Here is a tiny trained network, its code and every weight. The questions are about switching its units off for an input and a target symbol, where a switched-off unit gives its printed mean instead of its output.

import numpy as np


def w(rows, s, z=0):
    codes = np.array(rows[::2]) - 128.0
    scale = np.full(codes.shape[1], s)
    scale[-1] = z or s
    return codes * scale


def norm(h):
    return h / np.sqrt((h * h).mean(-1, keepdims=True) + 1e-5)


def f(y):
    return np.maximum(y, 0)


def softmax(a):
    e = np.exp(a - a.max(-1, keepdims=True))
    return e / e.sum(-1, keepdims=True)


def log_softmax(a):
    a = a - a.max(-1, keepdims=True)
    return a - np.log(np.exp(a).sum(-1, keepdims=True))


def net(x, mask):
    ids = ['αβγδεημξπστφω'.index(c) for c in x.split()]
    T = len(ids)
    res = E[ids] + P[:T]
    u = 0
    for l in range(2):
        r = norm(res)
        for j in range(3):
            rows = slice(2 * j, 2 * j + 2)
            q, k, v = (r @ M[l][rows].T for M in (Q, K, V))
            z = softmax(np.where(np.tri(T) > 0, q @ k.T / 2**0.5, -1e9)) @ v
            o = O[l][rows]
            res = res + np.where(mask[u + j], z, o[:, -1]) @ o[:, :-1]
        u += 3
        y = f(norm(res) @ A[l][:, :-1].T + A[l][:, -1])
        res = res + np.where(mask[u : u + 4], y, B[l][:, -1]) @ B[l][:, :-1]
        u += 4
    return log_softmax(norm(res)[-1] @ U[:, :-1].T + U[:, -1])


Q, K, V, O, A, B = {}, {}, {}, {}, {}, {}
E = w([
[136,106,158,102],'α',
[160,249,128,91],'β',
[192,150,143,154],'γ',
[150,33,151,144],'δ',
[11,140,128,134],'ε',
[77,154,208,128],'η',
[84,149,130,136],'μ',
[191,192,98,142],'ξ',
[202,118,119,59],'π',
[106,93,173,234],'σ',
[103,132,112,115],'τ',
[196,180,207,129],'φ',
[97,152,110,136],'ω',
],0.015)
P = w([
[140,251,89,69],'0',
[128,214,81,62],'1',
[118,188,71,56],'2',
[105,174,79,55],'3',
[92,157,74,52],'4',
[69,137,58,48],'5',
[85,157,62,57],'6',
],0.003)
Q[0] = w([
[138,31,22,58],'0.h0',
[48,81,192,92],'0.h0',
[69,83,59,43],'0.h1',
[46,141,56,210],'0.h1',
[176,113,195,106],'0.h2',
[7,172,176,83],'0.h2',
],0.018)
K[0] = w([
[140,26,21,42],'0.h0',
[28,85,220,98],'0.h0',
[109,13,111,97],'0.h1',
[62,52,52,248],'0.h1',
[160,47,124,93],'0.h2',
[18,133,209,23],'0.h2',
],0.015)
V[0] = w([
[122,41,164,28],'0.h0',
[184,115,51,73],'0.h0',
[96,192,174,123],'0.h1',
[132,150,124,236],'0.h1',
[175,65,163,109],'0.h2',
[161,79,1,234],'0.h2',
],0.012)
O[0] = w([
[102,174,153,216,231],'0.h0',
[192,169,104,144,95],'0.h0',
[115,120,196,132,172],'0.h1',
[140,69,101,109,45],'0.h1',
[138,146,196,165,187],'0.h2',
[246,124,85,124,3],'0.h2',
],0.011,0.0027)
A[0] = w([
[123,69,187,158,149],'0.n0',
[96,37,52,92,109],'0.n1',
[87,248,105,50,249],'0.n2',
[68,131,98,91,114],'0.n3',
],0.014,0.0018)
B[0] = w([
[91,180,84,148,220],'0.n0',
[132,255,148,234,231],'0.n1',
[18,186,179,14,254],'0.n2',
[197,61,133,76,218],'0.n3',
],0.012,0.0064)
Q[1] = w([
[181,203,212,183],'1.h0',
[7,216,45,217],'1.h0',
[46,193,146,67],'1.h1',
[163,110,248,129],'1.h1',
[214,192,69,63],'1.h2',
[151,161,211,95],'1.h2',
],0.017)
K[1] = w([
[242,180,198,121],'1.h0',
[73,228,243,245],'1.h0',
[15,194,100,193],'1.h1',
[153,171,232,31],'1.h1',
[175,119,127,6],'1.h2',
[132,41,46,116],'1.h2',
],0.015)
V[1] = w([
[112,90,71,255],'1.h0',
[217,55,172,132],'1.h0',
[69,106,157,206],'1.h1',
[34,205,126,170],'1.h1',
[140,123,210,39],'1.h2',
[168,119,179,137],'1.h2',
],0.01)
O[1] = w([
[32,142,46,203,138],'1.h0',
[61,97,96,34,100],'1.h0',
[157,84,110,181,142],'1.h1',
[209,169,80,229,254],'1.h1',
[111,119,2,99,116],'1.h2',
[157,143,103,77,138],'1.h2',
],0.0074,0.0067)
A[1] = w([
[95,26,38,253,98],'1.n0',
[29,162,148,204,197],'1.n1',
[140,111,231,45,253],'1.n2',
[102,195,202,138,123],'1.n3',
],0.011,0.0043)
B[1] = w([
[212,88,129,253,162],'1.n0',
[167,103,22,117,248],'1.n1',
[134,58,89,234,208],'1.n2',
[182,114,217,71,214],'1.n3',
],0.015,0.012)
U = w([
[75,170,59,109,254],'α',
[134,128,132,128,66],'β',
[67,221,198,191,116],'γ',
[150,126,82,244,154],'δ',
[128,130,125,132,64],'ε',
[17,68,148,163,169],'η',
[157,2,65,78,56],'μ',
[192,235,195,102,83],'ξ',
[163,63,249,125,150],'π',
[131,127,132,133,61],'σ',
[101,144,187,57,183],'τ',
[135,124,138,145,81],'φ',
[232,161,76,61,79],'ω',
],0.0096,0.0047)

Each question gives the input, a string of symbols that net reads in full, and the target symbol t.
The units are the heads (2 rows each of Q, K, V and O) and the neurons (one row each of A and B). Each row of codes is followed by its name. A weight is (code - 128) times the scale printed after its matrix; where a second scale follows, it is the last column's (O, A, B and U).
mask holds one flag per unit, layer by layer, with each layer's heads first. A switched-off unit (its flag False) gives its mean, the last column of its rows in O or B, instead of its output. The means were averaged over made-up inputs and are rounded, as every weight is.
A unit's drop is (log p(t) with every unit on - log p(t) with that unit switched off) / (log p(t) with every unit on - log p(t) with every unit switched off).
The circuit of an input: a set's keep is (log p(t) with only the set's units on - log p(t) with every unit switched off) / (log p(t) with every unit on - log p(t) with every unit switched off). Starting from the 12 units with the biggest drops (on a tie, the unit counted first), units are removed one at a time, each time the one whose removal leaves the highest keep (on an exact tie, the one counted first), for as long as the keep stays at least 0.8.
units of the circuit, in order: the units of the circuit, biggest drop first
k most important neurons: the k neurons with the biggest drops, biggest first
k most important neurons of layer l: the k neurons of layer l with the biggest drops, biggest first
heads that matter: for each layer, one digit per head in row order, 1 if its drop is at least 0.15 and else 0, layers parted by /
drop of u: that unit's drop, to one decimal
input δ φ δ γ ε δ, target μ: heads that matter : 111 / 110
input ω δ φ δ η, target η: heads that matter : 001 / 000
input δ δ γ, target μ: 2 most important neurons : [0.n2; 1.n2]
input δ μ μ, target α: heads that matter : 100 / 000
input ε γ τ, target τ: units of the circuit, in order : [0.n2]
input δ τ δ φ δ, target π: units of the circuit, in order : [0.h2; 0.n1; 1.n1]
input γ δ π, target ξ: 2 most important neurons : [1.n1; 0.n2]
input η ε ω, target η: 3 most important neurons : [0.n2; 1.n2; 0.n3]
input γ β η δ μ, target η: heads that matter : 101 / 000
input η ε δ δ φ δ ξ, target ω: heads that matter : 100 / 000
input δ β α, target γ: heads that matter : 111 / 000
input ξ ω δ μ α δ ε, target α: heads that matter : 010 / 000
input σ ε δ μ, target α: units of the circuit, in order : [0.h2; 0.n2]
input α ε τ ξ φ μ, target ω: units of the circuit, in order : [0.n1; 0.h2; 0.n3; 1.n2]
input φ η μ, target η: heads that matter : 001 / 000
input ω μ ε, target μ: units of the circuit, in order : [0.n3; 0.h0]
input δ σ φ, target π: 2 most important neurons : [1.n1; 0.n1]
input φ μ τ ξ β, target τ: 2 most important neurons : [0.n2; 1.n1]
input μ τ ω, target ξ: 3 most important neurons : [0.n1; 1.n1; 1.n2]
input α φ ε, target ω: heads that matter : 101 / 110
input δ ε ξ φ ξ φ ε, target α: 2 most important neurons of layer 0 : [0.n1; 0.n2]
input π φ π ε, target μ: heads that matter : 001 / 101
input δ ω φ σ δ δ β, target τ: heads that matter : 000 / 000
input ε φ μ, target π: 3 most important neurons : [0.n3; 0.n1; 1.n1]
input φ δ φ δ, target π: heads that matter : 001 / 110
input δ γ π σ δ φ, target π: 2 most important neurons of layer 1 : [1.n1; 1.n0]
input ε π δ τ, target α: drop of 0.h0 : 0.0
input φ φ η ε, target η: drop of 0.h2 : 1.2
input ε β δ φ ε ω, target α: drop of 0.n2 : 0.5
